Each row has a class, written after it.
[ 413 -100  228  -73  -72 -296  542 -372 -178  391  544  370 -350   16
  542 -236  -41  232  350  448 -271  468  -46 -218   95 -242  -25    2
 -145 -195 -105   33  149 -383  -84 -129   28 -245   91]  rofi
[-169 -217  383   43   66  -51  148  213  -82 -192  -33 -211 -302  119
 -227  219   61  207   83 -139   43 -107 -204  132  -39  180   12  160
 -176  -83 -201 -175  -70  192   63 -141 -129  111   -4]  Nor
[  46  310  173   63    9  113  -49 -120  135  -86   15  426  139 -319
  298   70  -92  -96 -150 -157   26   82 -131 -210    8  130    4  124
  188   94  212  177  177   51  -14   95  120  -27  169]  siget
[ 131 -190  -51 -151 -342  451  479  -53 -481   -4  339  546 -289  -56
  282   78  299  409  115  476 -149  207  382  230  218 -344 -172 -136
    5 -565 -305 -161  119  -52 -151   -6 -153  163  -80]  Ruvag
[ 311  252   11   82  -49  -32  284 -366   76   93  130  388  -25 -381
   38 -340 -276 -152  245 -280 -229  194  238  -37   49   38 -119  -40
 -288   78   21  195  -18 -106 -253 -146   53   19  142]  rofi
[  73  -31   25 -229   94  142  126 -165  490   97 -144   97 -163 -190
    7 -247  105    3  -94  623  290  323  433   12 -225 -148 -111  -85
  -19  -54 -125 -546 -232 -480 -177  -73 -117  139  116]  zaneg
[  72   57  235   -7 -177  -23   83   70   42 -127   -7  122 -177  -51
 -156 -211 -229  -23 -120 -214  132  -93  360 -108 -123  160   84   44
   15  521   71  185 -136 -109   41    1   12  -89   63]  gen
[ 176  -96  -51  -88  405 -251 -142  -26 -380 -339  495  -74 -774  116
  -27  625   96  -76  -24 -419 -225 -243   18  -19  227 -377  434  379
 -193 -179   97   39  274   34  -83  -87 -383  281   69]  zaneg
[ -61  239 -100   94  -50 -129  123 -180   16  357 -297  165  104   17
   -7 -218  -48 -176  182  261  209  432  278   40   48  -80  -39 -283
  -26 -113 -102 -141 -189   70  195 -114  278  -44  -33]  tili
[  18  -95 -106 -105 -298 -222  528 -253  -16  432  -51 -207   80 -344
 -230 -279  -44  309  259  281  -25  242  175   34 -267  269  -20  123
 -346 -328 -153  -75  -19  191  -48 -437  191 -304  235]  mopip
[ -56    1  241   35  402 -172 -296  210   78 -231  -42   90  -75 -181
  -29  -16  302   11  126 -224  322  -23  119  366  227 -456  119   50
 -126  -84  102  -94   41 -220 -188   93   -8  213 -322]  poz
[ -76  315 -126   11   50 -162 -342   25  281  155 -171  113  230  -84
  254 -109  -40   67    8  149  200  122  110  -69   15  -10    5  -49
 -137  358  259  -89 -196 -280 -187  189  114  -67  -71]  mopip
[ 101  -56   96 -155   53  240  152 -252  119   72   24  469 -233 -229
  196 -106   99   11 -176  446   27  272  251 -134 -130   45   81  167
 -102  121  -52  -43 -127 -316 -153 -101 -129  174  -64]  Nor
[-262  618  -39   15 -455 -200  -66 -271  -38  285   46  108 -167 -267
  -86   35  -59  346  -75  136  210  236  -93  189 -270 -293  253 -316
  -12 -234  -21 -141   20   39  -23  100 -155 -137   42]  Nor
[ -42 -332 -212 -169 -121  239  285  147 -440 -754   80  153 -507  143
  218  464  179  152  -87 -225  -84 -275  -64 -169   47  247 -108  373
  105 -312 -215 -140  319    1  123  119   67   81 -213]  Ruvag
[ -98  110  -81  -83   52   57  125  -37  278  381 -237  186   88 -124
   76 -313   97  263  139  596  250  374  321  168 -109  -20  -65 -232
 -173   39  -68 -368 -365 -142 -185   15  -85   36  -70]  zaneg
[-198  -45  441 -403  -64 -213  242  -76  283  357   84  -70 -317 -120
  -49   -5   11  279 -324  311  265 -346 -126  -92 -261   93  463  120
 -258  669  -47   85  -21 -415 -517 -386 -393  120  241]  poz
[ 145  -64  -56    0 -113  -26   36   75  382  107 -189  361    5  -94
  -47 -262  -21   73 -285  158   -5   68   91 -151 -359  402  143  -55
 -115  531   68  -74 -139 -423    8   94   60  -79 -184]  siget
[-137 -123  -33  -46 -361  116  111 -172  -47  417 -290 -609  267  -51
  -72  -31 -205  -42  230  483  -33  491  156  133 -134 -100 -602 -242
   -3 -539 -181 -447 -392   96 -175  -53  201  -57   93]  Ruvag
[ 212  -49 -192   49   93  103  130  -64 -135  -98  140  -59 -204 -242
 -231  105    9 -126  319 -397 -155  237  103   19 -102  -89  -48  103
 -176 -162   13  -53  101  314   58   -2   22   18   82]  gen
[  97  168  130  -51  -87  -17  211 -126   27 -117  182  132 -138 -119
  114   47   -4 -102   96   27    9  134  148 -248 -131 -184  -41   86
 -105  -72  -88  115  173  -72  -93   -9  -58  -34  176]  rofi
[-211   18  157   71   47    1  -12  -29  -75  131   20  240  -77  -68
   78  134   73  338 -229  123  181  160  -23  -17   84 -139  191 -220
 -145 -116   67  226  201  -76  -52  -88 -273  228   63]  tili
[  84 -179 -812 -244   92   17   -2  522 -594 -323 -172 -129 -151  438
  169    9  285  109  692  475  238  -46  257  425  281 -130  -95  108
 -108 -503 -200 -464  -11 -377  -69   50  -69   57 -100]  rofi
[ 119  -76 -239  -76 -102  -62  330   31   15  221  220  210  -63  -81
   77  -95   19  153  211   52 -129  -19   49   16   91  -56  -14 -158
 -105  -68  -88  196   39 -168 -169    3 -151  -78 -140]  gen
[ 336  -76  224  -44  353  103   85  132 -313 -403  195  111 -199  -15
  324  -57  -41  -32  310 -100 -103  -46  205   38  424  -60 -285  399
  181  -81   25 -118 -102 -167  -76   46  123  -29  -66]  Nor
[-260  311 -276  -15 -390 -343 -401 -495  349  563 -117 -210   63  181
  194 -135 -298 -247  120  380  122  427    3 -273   81 -140 -209 -202
 -156 -124  167  135 -119 -138  -44  -66  333 -161  179]  Ruvag
[ -96 -144  -13  117   83 -381   -8 -135  -86  448 -444  -36 -264  270
   -7 -200 -192   -1  184  290  240  524   14  284  150 -122  -10 -250
   91 -229  -28 -335 -157 -159  302  -68  199  109 -217]  siget
[-204  160 -502 -148 -121 -127 -351  320 -437 -126  -66 -272   36  639
  149  299   55   99  340  248 -108 -201 -332  -38  169   -9 -141  139
   27 -634  -53 -248  193   99  120   45   21 -157 -172]  mopip
[  43   84 -121  -64 -172  -27   70  -69 -106  122   77  197 -181  149
  -10  -67  -75  -55  -47  167   34  151  389 -179 -123   -7  209  -68
 -140  272  -12   93 -221 -122    9   -6   -3  -66   -4]  gen
[-131 -271  284  -60  435 -183 -192 -223   32  140  172 -525   52 -295
 -135  189 -124   70   78 -114  -31  -36 -181  304  131 -187  266  296
 -146   26  289 -146  -73  217 -405 -352 -273  137  281]  poz
[-104  568  250   48 -100 -204  -10 -164 -282  368 -333 -103  132 -129
    3 -184 -137  150   61  349  382  390  126   99 -141  -90 -280  -64
  -65 -105  -15  -77  150 -113  154  -94  194 -105  103]  poz
[-179  -87  -93   53 -142   91  137   64   10  123 -218  273   38  165
  -56  -48  228  269   11  418  150  210  -51  108 -260  244   15 -151
 -194  214 -108 -198   14    0  135   57    6   -5 -236]  Ruvag
[ 121   20   66   69   13  154   38  311 -107 -114  -33    7  141  216
  -67  -99   22  -46   27   42   55    6  137   71   19  124  -99 -190
   14  163   -4   58 -177    9  -65  141   18  -74 -146]  poz
[ -52  -69    0    0  -33 -118  206  124 -395  -36 -258  236 -366  571
  282   -4 -282 -148   68   48  209  126  315  115   47 -130   64 -148
  195  283 -271  -57   30 -207  438   55  -57  242 -348]  Nor
[ 303  226 -389 -302 -298  125  308 -157 -367  -15  148  332 -163   26
  294  -43   75  -78  441  499 -159  103  298  147  129  -39 -421   13
  -74 -446  -63 -253 -151  -26 -191  -57  -24 -158   68]  tili
[-213  245 -203 -138 -152  -81 -405  136  -32 -380   91   -9  -51  228
  323  172  101  338 -222  -74  -25 -170 -524 -418 -229  166 -192  193
   41 -165  128 -132  377   53  253  355  158 -372 -274]  tili
[ -95  226   32   77    4   43 -143  359 -362 -492  -18   63 -359  329
  264  307 -114 -115  140 -218   27 -100  -82 -291  -34    8   76  271
  182 -141 -105  128  195  315  471  135   -9   33   44]  poz
[ 249 -297  313    8  -52 -339  333 -199  660   58  284  296 -327 -221
  342 -339 -419 -247 -116 -754 -307   50  -24 -445  313  437  -30  -24
  -96   72  -48  192 -138  -74  -38 -138  366 -224  -94]  rofi
[-215 -205 -426 -191 -242 -115  -91  -33  143  147  -91 -588 -222  -22
 -507  262   96  195 -314   35  125  -16 -313 -403 -315  371  454   51
 -114  -95   77  -21  167  -92 -310 -168   33 -126  186]  zaneg
[-163  -24 -252  -96 -303 -136  463 -164 -246   32   60  225  -99  -63
   12 -171  138  631  248  187  131   43  -64 -138 -145  202   51   70
 -241 -230  -59  207  288  -34 -338 -200  138 -192   25]  Nor
[ -18  299   58  209  116    9   64 -117   74  184 -330  339  366   -7
   74 -218 -145  -34   39  602  -24  303  334   74  -94  133 -158 -132
  -86    3  -15 -187 -572 -178    0   16   25    2  -73]  siget
[  28 -173   68 -186  220 -288  -18   -1  550  157  281  207  -61   70
  899 -210 -145  -26  344 -250 -154  157 -197 -368  259  121   71   53
 -260  297   56   82 -297 -395 -102  131  175 -189 -225]  Nor
[   0 -361  280 -355  127  133   43  120  710  267  226   26 -268 -240
  323 -134  239   60 -182  281  215   71 -141   81 -283 -108  344   23
 -205  246 -191 -211 -158 -191  -33  -59 -339  195  176]  zaneg
[  42  169  143  -87   23  -37 -110 -155  134  360 -148 -118  -21  -11
  131 -142 -238 -403  136  431    5  298  409 -156  272 -257 -150  -22
  -25 -110  -93 -196 -587 -303 -390 -143  116  118  112]  rofi
[-268  144 -739 -233 -332    8  -62  141 -281 -314 -299 -181  160  414
  235   75  -61  -95   40  348  210    1  243 -148 -217  210 -243  -84
  -30 -614 -139 -176 -161   72  141   62  170 -215  -20]  tili
[  65  173  707  -98  -78   64   26 -208 -164  218   78  415 -180 -166
  -26   78    8   65 -547  306  -30    1  -47   20  -86   44  238  112
  111  344  177  138 -126 -120 -220  -21 -227   54 -105]  siget
[ -29  354  -40   91  -68   14   67 -325   86  220   16   30   57 -241
 -204 -155 -104   45 -131 -178    7  258  118 -132 -207  -97   57 -198
 -190  -79  -18  258  118  104  -15   -2   38   11   38]  zaneg
[-180   24  176   38  195 -204 -112  -51  248  189  -64 -113  229   28
  101 -153   17    0  282  -98  207  218 -499   33   34  257  -39   -4
  -81  121  218  133   38  182  219   49  118 -276  -40]  gen
[ 363   87   94  158  120   62  173   46  178  257  -23  177   51 -202
 -253 -277   38  -14  110  324   15  382  368  312  -64  145 -244 -164
 -339  251    8 -173 -244  -27   16  -15  -70  -70 -131]  poz
[ 315  -24  -89  -33  328   41  192  -93 -139 -133  200    6 -365  -17
 -243  184  138 -174  278  -22  -93  124  248  -28  119 -365  108   89
  -25  -60  -16 -253  123 -122 -266 -127  -74  153   50]  poz
[ 235  136   42   29   11  -65   65 -105  -74  312   41  254 -175  240
   18 -123  -31 -246  212  207 -150  286  135  -97  216 -287 -123 -297
  -48  -88  -49   38  -89 -208  -51  -45   35   65 -166]  tili
[  97 -364   69  -93  373 -282 -246  285   10   86 -101  -85   19  295
  356   38  286   28  187   48  169   51 -361  -43  304  129   64  192
   92  381  280 -175   86 -328  -25  163  309 -129 -311]  mopip
[ 185 -277  448 -307  107  162  411 -308  260  407  378 -127 -253 -301
  -29 -146    6 -181  115  209    1  257  371  -83  184 -374  294   58
 -123  -63 -160   71 -260 -102 -499 -436 -119  169  386]  zaneg
[  33  208   58   93  -12  144   32   57  -75   69 -235  187  266 -160
 -318 -241    5  -33   -7  332  127  -15  213  246 -141   92 -120  -92
   53  133   42  -60 -352  -36 -248   -6  -67    9  -68]  gen
[ 155   34  287  224  207  -62  -21  128  117 -188 -247  -28  142 -230
 -220  -51 -106 -114   28   14   44  131   51  -61 -236  331   -2  174
  -94  311   94 -284 -194 -190  -98  -52   48  -28  136]  rofi
[ 222 -447  134 -128  201 -334  493  219  110  -64  122 -176 -234  -69
 -145  -64  111   45   27 -263   86 -179 -184   25 -321  343  662  123
 -100  524  -26  104  -80 -258   89  -55  -44 -243   31]  siget
[  31  359 -150 -242 -488 -248  156 -407  290  563  179 -189 -240 -334
  -28 -265 -239  146  291 -179   42  290  109  -77  -81 -117 -113 -217
 -429 -194  -26  -68   -3   33 -402 -236  199 -154  426]  zaneg
[  59  -41 -156  -10   55 -206  153 -118  165   82 -170   74 -212  142
   56 -158  -46 -274  204   20   95  245  290   40 -171 -260 -215 -194
 -128   15 -166 -222  -72 -152   97   59  167  104 -220]  Ruvag
[ 270   77 -304 -192 -195 -159  139  -60 -335  169  211  224 -430   67
  107  -11  148   15  371  -90  -15   21  -26  137  375 -123  211   13
   68   61  -16   -8  239 -322  -66  -20  150 -104 -114]  Nor
[ -38  261  -52 -163 -100 -462   12 -230  386  476 -137  348 -514 -115
   24 -257   -2  168 -254  332  329  119   28  117 -111  198  255 -129
 -209   63  -49 -288    6 -363  147 -241  -64    1   83]  zaneg
[ 169  341   47 -104 -234  -56  -68 -241  602  205   91  -50   83 -415
  -18 -348 -363 -376  -65  -46  -79  121  242 -350 -170  151 -150   52
 -240   32   52  208 -242 -102 -254 -186  177 -221  226]  poz
[ 320  -77  -49  -78   93  -97  150  -70  -91  287  265   67 -322   77
 -162   98  -48 -109   33   92 -150 -136   89   76  285  -73  364   24
 -192  314    9   44  -34 -290 -347 -333 -200  205  204]  mopip
[ 150   85   -8  111   -3  -40  -61    1  241 -102   48  334  158 -294
  -97 -229  -98  -36 -382 -123 -100 -170  117 -131 -309  372   87   68
 -103  248  102  153 -112 -154   25  -28    7 -123   16]  gen
[ -30  256  -39   66  110   -8  -38 -115 -170 -205   32  101 -216  -18
  -90   63  -95  -51  -89 -343   82  -42  250 -302  210  -81  281  109
  -11  138   28  128   15  -63 -203  -89  272   93   53]  poz
[ 194  471  274   69   17 -145  -77 -375  -60  372   41   20  191 -214
 -128 -326 -173 -257  -21  -53  -22  134  315  247  162 -402 -102 -158
  -26  -21   57  127 -192  -56  -94  -82  164   -3   31]  mopip
[ 116  126  -46  141 -178  117  300 -249   90  208  -26   10   80  -59
   38  -77 -213 -189   88  273 -165  404  140  -52 -279   85 -449 -196
  -26 -142 -126  -46 -171  314  213   70   49 -128   87]  Ruvag
[ 275 -156 -536 -277   42  -94  -51  188  233  140   84 -111    1  143
  359 -170  -68  -89  400  302 -165  102  145  -82  -90  373 -320   74
 -321   12  157 -209 -384 -100 -276    3  -41 -263  127]  Nor
[ 141 -155 -111  123  137 -402  -61  -45  195   75   -5  -40 -177   75
  242 -195 -366 -291  187 -196   54  245   19 -242   31  337  146  107
 -103  186  177  329  -61 -172  471 -104  139 -185  207]  gen
[ 217   54 -104 -189   27  -25  267 -249  176  381  424  628  -89 -172
  623 -288  -63  350  -18  229 -408  137  151   14  217 -314 -120 -272
 -112 -504 -141 -243 -170 -368 -307   -4  -90    6 -141]  siget
[ -91  146 -389 -441 -575   60 -270 -209   87  -82  159  -80 -232  337
  386   41 -395 -379   17  241  -65   15  336 -220   65 -355 -319  -26
  237 -552 -124 -332 -101 -184  -20   -9   25  -88   71]  gen
[ 290   24  153 -219  -95 -149  -27 -182  -47  -19  332  288 -330   -8
  418 -157 -152  -68   46  -83 -252    3  317 -203  257 -319 -208   29
  -44  -67  131  142  -34 -393 -201   26    0  -46 -113]  tili
[ 125  291  204  124 -145 -116   94 -356  374  485  -23  146  120 -294
 -186 -341 -135 -175  -55  603   16  294  275  -43 -264  -99  -96 -191
  -54   69   51  155 -223 -183 -101 -171  -79  -98  272]  Ruvag
[ 111  162 -118  -79  -69   30  120 -161   68  -63   47  212 -158   -9
    4  -94 -178 -105  -80  182  -16   20  393 -230  109  117 -195   44
   35 -101  -40 -198 -261 -180 -184 -125  136  -80  110]  gen
[ 205  226    9   15  268   -8 -209 -160  369  265   68  103   11 -320
   35 -219   31  -66  -44  228   60  242  145   46   65  -34    2   24
 -182  104  146 -104 -214 -215 -132  -18  -15   23  146]  zaneg
[ 133  403   42  159  -85 -132  259 -351  -72  123 -147  139   52 -234
 -200 -161 -271 -263  174  206   44  329  263   85 -211  -13 -117  -24
 -191  -25  -79  -76 -142   27 -102 -171   30  -17  124]  rofi
